Here is a tiny trained network, its code and every weight. The questions are about switching its units off for an input and a target symbol, where a switched-off unit gives its printed mean instead of its output.

import numpy as np


def w(rows, s, z=0):
    codes = np.array(rows[::2]) - 128.0
    scale = np.full(codes.shape[1], s)
    scale[-1] = z or s
    return codes * scale


def f(y):
    return y / 2 * (1 + np.tanh(0.7978845608 * (y + 0.044715 * y**3)))


def softmax(a):
    e = np.exp(a - a.max(-1, keepdims=True))
    return e / e.sum(-1, keepdims=True)


def log_softmax(a):
    a = a - a.max(-1, keepdims=True)
    return a - np.log(np.exp(a).sum(-1, keepdims=True))


def net(x, mask):
    ids = ['αγδετψω'.index(c) for c in x.split()]
    T = len(ids)
    res = E[ids] + P[:T]
    u = 0
    for l in range(3):
        q, k, v = (res @ M[l].T for M in (Q, K, V))
        z = softmax(np.where(np.tri(T) > 0, q @ k.T / 3**0.5, -1e9)) @ v
        res = res + np.where(mask[u], z, O[l][:, -1]) @ O[l][:, :-1]
        u += 1
        y = f(res @ A[l][:, :-1].T + A[l][:, -1])
        res = res + np.where(mask[u : u + 4], y, B[l][:, -1]) @ B[l][:, :-1]
        u += 4
    return log_softmax(res[-1] @ U[:, :-1].T + U[:, -1])


Q, K, V, O, A, B = {}, {}, {}, {}, {}, {}
E = w([
[85,89,99,108,147,5,199,187,146,125],'α',
[123,219,147,124,136,99,243,59,115,34],'γ',
[102,105,7,139,102,114,136,132,157,126],'δ',
[139,131,41,243,130,119,141,170,106,125],'ε',
[123,107,42,154,128,85,198,166,172,185],'τ',
[137,205,87,145,95,84,219,131,179,198],'ψ',
[105,150,16,156,141,168,133,124,63,127],'ω',
],0.017)
P = w([
[110,5,149,249,155,201,122,17,132,174],'0',
[35,145,168,57,149,161,76,224,146,233],'1',
[92,103,100,210,14,161,175,177,151,149],'2',
[57,152,160,155,58,121,156,198,138,214],'3',
[123,90,89,225,29,68,178,131,28,84],'4',
[96,120,168,133,83,28,186,156,2,109],'5',
],0.006)
Q[0] = w([
[52,109,104,126,55,193,254,116,141,116],'0.h0',
[211,50,148,154,200,146,26,159,118,167],'0.h0',
[56,35,117,167,77,123,98,183,109,209],'0.h0',
],0.007)
K[0] = w([
[100,139,182,148,138,198,107,63,145,85],'0.h0',
[141,90,1,167,90,81,104,143,77,235],'0.h0',
[181,117,166,206,147,85,87,92,131,88],'0.h0',
],0.0077)
V[0] = w([
[43,133,110,36,3,185,100,106,157,154],'0.h0',
[167,182,196,49,138,86,96,136,51,67],'0.h0',
[241,67,42,119,217,244,108,194,60,171],'0.h0',
],0.0039)
O[0] = w([
[124,66,255,109,22,107,202,114,102,161,38],'0.h0',
[78,129,149,158,74,204,151,175,197,109,4],'0.h0',
[177,211,187,22,102,43,104,91,105,93,39],'0.h0',
],0.0097,0.004)
A[0] = w([
[143,149,160,135,107,111,155,124,75,109,254],'0.n0',
[135,56,194,158,142,243,119,33,26,3,2],'0.n1',
[42,244,143,123,92,167,177,200,52,83,61],'0.n2',
[135,111,138,41,145,175,47,74,84,103,73],'0.n3',
],0.0069,0.002)
B[0] = w([
[109,57,42,95,93,99,2,83,107,101,176],'0.n0',
[89,146,216,108,111,114,132,145,131,159,175],'0.n1',
[224,37,74,214,89,68,136,103,143,106,255],'0.n2',
[159,91,89,226,82,87,97,102,99,137,111],'0.n3',
],0.0086,0.0027)
Q[1] = w([
[206,83,33,6,65,41,106,31,101,201],'1.h0',
[152,172,254,225,108,148,62,122,137,91],'1.h0',
[72,134,203,69,71,200,103,40,197,61],'1.h0',
],0.0044)
K[1] = w([
[165,138,205,93,157,255,107,126,173,153],'1.h0',
[62,180,46,134,20,161,149,253,62,134],'1.h0',
[66,210,152,47,81,65,120,220,97,117],'1.h0',
],0.0048)
V[1] = w([
[26,226,200,167,128,254,65,109,98,141],'1.h0',
[154,14,164,180,7,84,157,126,109,101],'1.h0',
[117,85,161,88,169,207,77,116,157,15],'1.h0',
],0.0064)
O[1] = w([
[127,123,166,161,104,200,146,104,83,52,1],'1.h0',
[117,130,64,5,100,117,109,69,168,100,143],'1.h0',
[133,59,151,190,109,102,107,94,137,155,14],'1.h0',
],0.014,0.01)
A[1] = w([
[38,88,133,127,2,114,167,72,127,88,101],'1.n0',
[76,199,116,86,172,86,148,176,71,147,145],'1.n1',
[97,175,141,100,80,176,103,181,124,159,106],'1.n2',
[160,96,251,66,190,198,67,108,169,175,3],'1.n3',
],0.0067,0.0053)
B[1] = w([
[148,70,85,66,142,34,111,180,195,189,139],'1.n0',
[180,140,2,133,52,176,140,110,167,155,248],'1.n1',
[140,33,123,102,135,105,94,49,156,179,129],'1.n2',
[153,140,54,205,90,110,61,149,145,113,127],'1.n3',
],0.0089,0.017)
Q[2] = w([
[69,21,110,138,90,107,67,126,60,168],'2.h0',
[147,82,192,52,128,155,113,37,163,93],'2.h0',
[137,144,229,198,255,196,93,87,60,96],'2.h0',
],0.0086)
K[2] = w([
[129,183,145,188,137,140,182,149,93,124],'2.h0',
[164,145,109,137,105,130,82,164,94,179],'2.h0',
[157,102,161,58,4,141,77,207,118,139],'2.h0',
],0.011)
V[2] = w([
[30,23,154,99,73,100,117,73,145,89],'2.h0',
[144,231,179,92,70,155,182,35,63,173],'2.h0',
[100,92,167,170,67,133,69,177,1,83],'2.h0',
],0.0073)
O[2] = w([
[86,105,98,154,29,90,116,192,133,169,54],'2.h0',
[212,112,81,107,8,176,78,224,149,123,91],'2.h0',
[128,205,52,112,174,128,77,69,161,103,4],'2.h0',
],0.011,0.029)
A[2] = w([
[172,85,125,132,3,153,94,165,85,146,18],'2.n0',
[172,182,66,42,96,128,49,98,163,128,91],'2.n1',
[149,143,173,120,125,53,46,157,51,145,164],'2.n2',
[176,123,138,101,55,253,130,192,157,73,7],'2.n3',
],0.0077,0.0015)
B[2] = w([
[61,140,157,64,103,92,79,82,129,115,253],'2.n0',
[138,169,227,142,79,95,171,207,158,100,146],'2.n1',
[193,178,134,131,100,137,250,165,78,66,119],'2.n2',
[77,99,80,39,122,176,104,160,154,128,241],'2.n3',
],0.012,0.0064)
U = w([
[10,155,166,167,161,199,196,105,100,87,250],'α',
[166,102,19,174,138,126,114,92,192,124,31],'γ',
[169,100,93,106,128,61,78,23,138,122,150],'δ',
[149,161,83,115,180,139,127,40,160,89,154],'ε',
[254,50,115,163,124,162,132,97,157,94,29],'τ',
[155,72,101,118,142,191,123,62,165,76,52],'ψ',
[140,155,140,127,140,137,126,94,148,78,157],'ω',
],0.0047,0.0021)

Each question gives the input, a string of symbols that net reads in full, and the target symbol t.
The units are the heads (3 rows each of Q, K, V and O) and the neurons (one row each of A and B). Each row of codes is followed by its name. A weight is (code - 128) times the scale printed after its matrix; where a second scale follows, it is the last column's (O, A, B and U).
mask holds one flag per unit, layer by layer, with each layer's heads first. A switched-off unit (its flag False) gives its mean, the last column of its rows in O or B, instead of its output. The means were averaged over made-up inputs and are rounded, as every weight is.
A unit's drop is (log p(t) with every unit on - log p(t) with that unit switched off) / (log p(t) with every unit on - log p(t) with every unit switched off).
The circuit of an input: a set's keep is (log p(t) with only the set's units on - log p(t) with every unit switched off) / (log p(t) with every unit on - log p(t) with every unit switched off). Starting from the 12 units with the biggest drops (on a tie, the unit counted first), units are removed one at a time, each time the one whose removal leaves the highest keep (on an exact tie, the one counted first), for as long as the keep stays at least 0.8.
units of the circuit, in order: the units of the circuit, biggest drop first
top k neurons: the k neurons with the biggest drops, biggest first
k most important neurons of layer l: the k neurons of layer l with the biggest drops, biggest first
input δ τ τ, target δ: top 2 neurons : 2.n0; 1.n1
input ψ ε δ τ ε ω, target ψ: units of the circuit, in order : 2.h0; 2.n3; 1.h0; 1.n1
input ψ γ γ, target ψ: 3 most important neurons of layer 0 : 0.n2; 0.n1; 0.n0
input ψ γ ε, target α: top 3 neurons : 1.n1; 0.n2; 1.n0
input γ δ ψ α ε ε, target γ: units of the circuit, in order : 2.h0; 1.h0
input δ ε α ε, target δ: units of the circuit, in order : 0.h0; 2.h0; 2.n0; 1.h0
input α ε ε δ, target α: units of the circuit, in order : 2.h0
input ψ γ τ γ ω, target ψ: units of the circuit, in order : 2.h0; 2.n3
input τ ω ε ε ε δ, target τ: units of the circuit, in order : 0.h0; 2.h0; 1.h0; 1.n1
input ε δ ψ τ α, target ε: units of the circuit, in order : 2.h0; 1.h0; 0.h0; 0.n2
input ε γ α, target α: top 3 neurons : 1.n1; 0.n2; 0.n0
input ε γ ψ α γ, target ε: units of the circuit, in order : 1.h0; 2.h0; 0.n2; 0.h0
input ε ε γ ψ τ, target α: top 3 neurons : 1.n1; 0.n2; 1.n0
input γ ψ α ε ε γ, target γ: units of the circuit, in order : 2.h0; 1.h0; 1.n1
input γ ε ψ, target α: units of the circuit, in order : 1.h0; 1.n1
input γ γ γ, target δ: units of the circuit, in order : 1.h0; 0.n2; 0.n0
input γ ε ψ δ ε τ, target α: top neuron : 1.n0
input ψ ε ψ, target ψ: top 2 neurons : 2.n3; 1.n1
input δ ψ ω ψ α, target δ: top 3 neurons : 2.n0; 1.n1; 0.n0
input ε ε γ γ τ, target ε: top 3 neurons : 0.n2; 1.n0; 0.n0
input ω ε ψ α ε α, target ω: top 2 neurons : 2.n1; 1.n1
input τ ε ε δ α, target τ: top neuron : 1.n1
